Below is a small trained network, with its code and all its weights. Each question gives an input and a target symbol and asks what happens when units are switched off, that is, made to give their printed mean instead of their output.

import numpy as np


def w(rows, s, z=0):
    codes = np.array(rows[::2]) - 128.0
    scale = np.full(codes.shape[1], s)
    scale[-1] = z or s
    return codes * scale


def norm(h):
    return h / np.sqrt((h * h).mean(-1, keepdims=True) + 1e-5)


def f(y):
    return y / 2 * (1 + np.tanh(0.7978845608 * (y + 0.044715 * y**3)))


def softmax(a):
    e = np.exp(a - a.max(-1, keepdims=True))
    return e / e.sum(-1, keepdims=True)


def log_softmax(a):
    a = a - a.max(-1, keepdims=True)
    return a - np.log(np.exp(a).sum(-1, keepdims=True))


def net(x, mask):
    ids = ['Ψβδηθλστω'.index(c) for c in x.split()]
    T = len(ids)
    res = E[ids] + P[:T]
    r = norm(res)
    for j in range(2):
        rows = slice(2 * j, 2 * j + 2)
        q, k, v = (r @ M[0][rows].T for M in (Q, K, V))
        z = softmax(np.where(np.tri(T) > 0, q @ k.T / 2**0.5, -1e9)) @ v
        o = O[0][rows]
        res = res + np.where(mask[j], z, o[:, -1]) @ o[:, :-1]
    y = f(norm(res) @ A[0][:, :-1].T + A[0][:, -1])
    res = res + np.where(mask[2:14], y, B[0][:, -1]) @ B[0][:, :-1]
    return log_softmax(norm(res)[-1] @ U[:, :-1].T + U[:, -1])


Q, K, V, O, A, B = {}, {}, {}, {}, {}, {}
E = w([
[152,129,204,121],'Ψ',
[81,109,156,146],'β',
[152,92,114,39],'δ',
[157,97,114,45],'η',
[152,129,203,123],'θ',
[156,112,114,57],'λ',
[94,105,107,48],'σ',
[131,75,85,147],'τ',
[212,255,229,235],'ω',
],0.0078)
P = w([
[119,13,255,117],'0',
[131,47,236,135],'1',
[129,74,219,146],'2',
[129,92,199,146],'3',
[128,108,182,148],'4',
[130,118,167,150],'5',
[131,129,158,150],'6',
[134,138,139,153],'7',
[138,150,120,155],'8',
[141,159,115,157],'9',
[147,167,103,159],'10',
],0.0027)
Q[0] = w([
[148,171,113,116],'H1',
[114,190,141,237],'H1',
[119,206,173,255],'H2',
[116,65,92,116],'H2',
],0.011)
K[0] = w([
[171,114,100,118],'H1',
[160,2,226,206],'H1',
[92,71,215,109],'H2',
[96,128,89,168],'H2',
],0.0082)
V[0] = w([
[220,58,174,56],'H1',
[3,100,161,146],'H1',
[166,164,158,184],'H2',
[180,103,2,193],'H2',
],0.0046)
O[0] = w([
[132,102,96,208,253],'H1',
[147,244,166,160,175],'H1',
[108,178,113,237,89],'H2',
[156,101,253,182,30],'H2',
],0.0041,0.0044)
A[0] = w([
[191,140,193,39,110],'N1',
[101,177,163,204,182],'N2',
[123,44,134,113,131],'N3',
[177,141,131,2,57],'N4',
[182,101,110,196,153],'N5',
[110,43,148,122,85],'N6',
[67,96,138,152,78],'N7',
[186,157,171,42,144],'N8',
[119,67,92,72,137],'N9',
[101,104,78,121,233],'N10',
[106,168,176,83,250],'N11',
[88,97,87,139,198],'N12',
],0.0066,0.0015)
B[0] = w([
[98,110,139,150,203],'N1',
[149,133,43,61,197],'N2',
[113,164,79,197,207],'N3',
[67,144,167,115,242],'N4',
[2,95,122,142,141],'N5',
[120,163,117,166,181],'N6',
[170,100,173,100,146],'N7',
[87,60,127,155,196],'N8',
[183,213,137,108,255],'N9',
[170,119,197,169,202],'N10',
[128,83,110,235,192],'N11',
[137,84,201,165,183],'N12',
],0.0047,0.003)
U = w([
[196,255,194,203,193],'Ψ',
[121,138,144,138,2],'β',
[167,96,155,101,55],'δ',
[48,173,215,25,185],'η',
[182,98,143,106,63],'θ',
[251,101,130,97,121],'λ',
[66,202,21,143,133],'σ',
[100,54,237,240,177],'τ',
[96,49,41,140,150],'ω',
],0.0075,0.0039)

Each question gives the input, a string of symbols that net reads in full, and the target symbol t.
The units are the heads (2 rows each of Q, K, V and O) and the neurons (one row each of A and B). Each row of codes is followed by its name. A weight is (code - 128) times the scale printed after its matrix; where a second scale follows, it is the last column's (O, A, B and U).
mask holds one flag per unit, heads first, then neurons. A switched-off unit (its flag False) gives its mean, the last column of its rows in O or B, instead of its output. The means were averaged over made-up inputs and are rounded, as every weight is.
A unit's drop is (log p(t) with every unit on - log p(t) with that unit switched off) / (log p(t) with every unit on - log p(t) with every unit switched off).
unit that matters most: the unit with the biggest drop
top k neurons: the k neurons with the biggest drops, biggest first
which heads matter: for each layer, one digit per head in row order, 1 if its drop is at least 0.15 and else 0, layers parted by /
input δ ω λ δ, target Ψ: which heads matter -> 11
input σ η β β σ β σ β Ψ, target τ: which heads matter -> 10
input η δ β σ ω λ, target Ψ: top 3 neurons -> N9, N2, N10
input β τ β η, target τ: top 2 neurons -> N2, N3
input λ λ η σ δ, target η: top 3 neurons -> N4, N9, N2
input ω δ ω δ, target Ψ: which heads matter -> 01
input λ ω η δ λ λ σ λ σ, target η: which heads matter -> 00
input θ σ σ β λ δ β σ β η, target η: top 3 neurons -> N4, N2, N9
input σ β η δ β Ψ λ β θ σ σ, target η: unit that matters most -> N4
input η β Ψ β σ β σ λ β β η, target η: which heads matter -> 01
input λ ω β η, target Ψ: which heads matter -> 11
input δ η β ω η ω λ β η β, target σ: which heads matter -> 10
input θ Ψ Ψ λ β δ σ θ, target ω: top 2 neurons -> N9, N2
input β δ σ τ ω σ, target Ψ: top 2 neurons -> N9, N5
input δ β λ β δ λ λ τ δ, target τ: which heads matter -> 01
input σ σ λ β λ β δ β τ θ, target τ: top 2 neurons -> N11, N3
input Ψ β Ψ τ θ β θ, target σ: top neuron -> N2
input τ τ Ψ σ, target τ: top 3 neurons -> N11, N2, N8
input σ λ σ ω η, target Ψ: top 4 neurons -> N9, N2, N3, N10
input β ω β β ω τ λ, target Ψ: unit that matters most -> H1
